Here is a tiny trained network, its code and every weight. The questions are about switching its units off for an input and a target symbol, where a switched-off unit gives its printed mean instead of its output.

import numpy as np


def w(rows, s, z=0):
    codes = np.array(rows[::2]) - 128.0
    scale = np.full(codes.shape[1], s)
    scale[-1] = z or s
    return codes * scale


def f(y):
    return np.maximum(y, 0)


def softmax(a):
    e = np.exp(a - a.max(-1, keepdims=True))
    return e / e.sum(-1, keepdims=True)


def log_softmax(a):
    a = a - a.max(-1, keepdims=True)
    return a - np.log(np.exp(a).sum(-1, keepdims=True))


def net(x, mask):
    ids = ['αγημξτω'.index(c) for c in x.split()]
    T = len(ids)
    res = E[ids] + P[:T]
    r = res
    for j in range(3):
        rows = slice(2 * j, 2 * j + 2)
        q, k, v = (r @ M[0][rows].T for M in (Q, K, V))
        z = softmax(np.where(np.tri(T) > 0, q @ k.T / 2**0.5, -1e9)) @ v
        o = O[0][rows]
        res = res + np.where(mask[j], z, o[:, -1]) @ o[:, :-1]
    y = f(res @ A[0][:, :-1].T + A[0][:, -1])
    res = res + np.where(mask[3:15], y, B[0][:, -1]) @ B[0][:, :-1]
    return log_softmax(res[-1] @ U[:, :-1].T + U[:, -1])


Q, K, V, O, A, B = {}, {}, {}, {}, {}, {}
E = w([
[157,174,65,98,134,155,198,99,138,133,130],'α',
[114,168,159,195,202,137,133,133,75,173,74],'γ',
[125,111,120,138,96,146,183,170,35,85,145],'η',
[124,89,154,253,128,117,165,158,154,80,172],'μ',
[74,91,141,161,157,202,121,130,121,178,153],'ξ',
[59,191,74,152,92,120,147,122,82,135,97],'τ',
[167,115,197,100,93,142,132,53,91,110,96],'ω',
],0.022)
P = w([
[186,250,122,141,1,81,202,241,102,252,73],'0',
[155,106,79,160,187,180,93,116,66,94,154],'1',
[132,101,67,134,191,164,126,105,76,101,147],'2',
[102,107,89,139,172,158,138,111,90,95,148],'3',
[90,110,98,119,167,136,166,115,106,92,133],'4',
[64,99,109,118,148,142,169,129,113,68,129],'5',
[50,96,107,104,143,127,198,124,116,79,126],'6',
[41,104,120,109,147,129,194,128,131,59,105],'7',
[23,95,131,118,135,131,187,142,120,36,98],'8',
[16,100,131,136,144,133,182,139,129,24,110],'9',
],0.0079)
Q[0] = w([
[141,149,167,154,122,10,45,167,150,152,86],'h1',
[101,104,160,150,138,147,215,111,85,69,105],'h1',
[117,112,110,116,132,101,55,199,116,157,141],'h2',
[206,151,82,118,154,112,95,163,153,142,165],'h2',
[117,125,213,114,102,80,114,132,206,114,140],'h3',
[87,169,68,186,127,158,158,176,134,140,114],'h3',
],0.011)
K[0] = w([
[110,112,31,107,172,214,139,76,87,110,121],'h1',
[198,163,96,182,3,110,209,169,217,200,131],'h1',
[182,152,77,158,188,147,99,98,119,75,192],'h2',
[82,51,110,166,158,116,117,119,111,104,114],'h2',
[165,61,163,122,132,143,138,50,221,116,146],'h3',
[188,200,96,225,44,158,150,254,113,202,142],'h3',
],0.0077)
V[0] = w([
[114,173,175,160,130,35,87,63,159,92,66],'h1',
[139,158,143,171,254,193,163,153,141,102,167],'h1',
[241,165,129,104,167,90,168,143,159,108,122],'h2',
[66,168,103,73,134,106,110,137,226,238,126],'h2',
[141,126,95,191,132,91,159,137,191,79,132],'h3',
[50,122,105,164,165,227,130,103,130,69,169],'h3',
],0.0081)
O[0] = w([
[166,65,147,182,140,100,199,157,95,153,139,3],'h1',
[133,127,124,126,139,25,119,133,138,138,173,177],'h1',
[194,203,125,157,184,117,137,112,163,73,142,173],'h2',
[117,110,71,247,110,254,146,90,95,146,231,108],'h2',
[94,134,129,28,161,149,158,108,63,168,164,150],'h3',
[150,112,89,148,155,91,81,94,23,117,69,25],'h3',
],0.0099,0.0043)
A[0] = w([
[224,190,222,82,172,168,131,150,122,114,149,254],'n1',
[88,97,56,84,94,138,137,134,168,58,95,51],'n2',
[156,156,71,203,113,180,125,168,140,178,145,207],'n3',
[175,90,135,71,178,147,77,109,182,161,197,125],'n4',
[181,206,165,108,125,205,77,118,157,231,99,141],'n5',
[254,202,151,132,147,102,147,166,114,121,125,151],'n6',
[29,138,84,119,140,109,148,79,112,95,122,196],'n7',
[80,128,111,146,182,156,123,152,74,106,186,177],'n8',
[212,17,121,178,121,102,84,44,96,160,187,166],'n9',
[66,76,122,149,172,66,145,116,142,150,174,146],'n10',
[169,45,47,85,143,81,61,58,144,62,127,212],'n11',
[173,169,166,161,93,219,153,76,32,120,209,20],'n12',
],0.0079,0.0043)
B[0] = w([
[134,44,101,106,166,68,247,152,121,66,122,217],'n1',
[127,25,160,151,161,83,77,81,144,149,139,179],'n2',
[77,129,84,158,190,106,95,61,96,188,115,236],'n3',
[24,52,153,145,87,143,149,73,159,120,140,150],'n4',
[182,100,139,121,118,201,84,92,152,100,28,188],'n5',
[144,179,183,143,145,179,122,185,131,116,208,184],'n6',
[208,139,156,199,117,174,94,141,130,101,115,254],'n7',
[164,121,120,59,108,90,130,107,71,157,159,227],'n8',
[73,114,138,188,103,101,87,179,253,56,77,153],'n9',
[126,125,107,155,74,161,25,116,56,110,148,187],'n10',
[100,226,131,103,98,99,104,178,119,108,220,170],'n11',
[121,90,154,12,115,63,103,137,201,131,136,210],'n12',
],0.0071,0.0097)
U = w([
[176,189,50,99,229,189,146,67,128,68,220,127],'α',
[33,128,114,237,177,68,215,217,160,153,212,163],'γ',
[106,185,215,79,117,158,99,190,188,99,109,4],'η',
[151,198,182,9,114,144,139,216,24,180,214,177],'μ',
[174,255,92,145,35,154,39,127,71,161,121,210],'ξ',
[42,43,134,128,124,164,183,83,97,188,106,110],'τ',
[242,110,152,194,232,184,158,134,53,153,81,71],'ω',
],0.0048,0.0032)

Each question gives the input, a string of symbols that net reads in full, and the target symbol t.
The units are the heads (2 rows each of Q, K, V and O) and the neurons (one row each of A and B). Each row of codes is followed by its name. A weight is (code - 128) times the scale printed after its matrix; where a second scale follows, it is the last column's (O, A, B and U).
mask holds one flag per unit, heads first, then neurons. A switched-off unit (its flag False) gives its mean, the last column of its rows in O or B, instead of its output. The means were averaged over made-up inputs and are rounded, as every weight is.
A unit's drop is (log p(t) with every unit on - log p(t) with that unit switched off) / (log p(t) with every unit on - log p(t) with every unit switched off).
The circuit of an input: a set's keep is (log p(t) with only the set's units on - log p(t) with every unit switched off) / (log p(t) with every unit on - log p(t) with every unit switched off). Starting from the 12 units with the biggest drops (on a tie, the unit counted first), units are removed one at a time, each time the one whose removal leaves the highest keep (on an exact tie, the one counted first), for as long as the keep stays at least 0.8.
circuit, biggest first: the units of the circuit, biggest drop first
unit that matters most: the unit with the biggest drop
top k neurons: the k neurons with the biggest drops, biggest first
which heads matter: for each layer, one digit per head in row order, 1 if its drop is at least 0.15 and else 0, layers parted by /
input α η α τ α η ω γ ω, target α: unit that matters most => h2
input μ γ η α γ η ξ γ, target μ: circuit, biggest first => h3, h2
input ξ ω μ α η ξ μ α, target ξ: which heads matter => 111
input η τ μ, target η: circuit, biggest first => h2, h1
input τ τ ω μ γ, target τ: circuit, biggest first => h2, h1, n7
input μ α γ α ξ ξ τ ω α μ, target μ: which heads matter => 001
input γ μ ω α ξ, target γ: circuit, biggest first => h1, h3
input ξ μ α α μ, target ξ: which heads matter => 101
input ω γ α η, target ω: which heads matter => 111
input ξ ω η α α, target ξ: top 3 neurons => n1, n11, n7
input ξ ξ η α α ω, target ξ: circuit, biggest first => h1, h3
input ξ τ ξ ω γ γ α ξ, target ξ: circuit, biggest first => h3, h1, n1
input ω α μ α, target ω: which heads matter => 110
input μ γ ω μ ω α τ ξ, target μ: top 2 neurons => n3, n8
input μ γ α η α, target μ: circuit, biggest first => h2, h3
input γ μ α ω, target γ: which heads matter => 100
input τ μ ξ ξ τ ω, target τ: which heads matter => 110
input ξ μ γ γ α α α α τ, target ξ: circuit, biggest first => n1, h3
input ξ α μ, target ξ: unit that matters most => h1
input μ ξ α τ η ξ ω η τ, target μ: which heads matter => 001
input α ξ η ξ μ, target α: circuit, biggest first => h2, h1
input ξ α μ ξ η η τ, target ξ: top 2 neurons => n7, n1
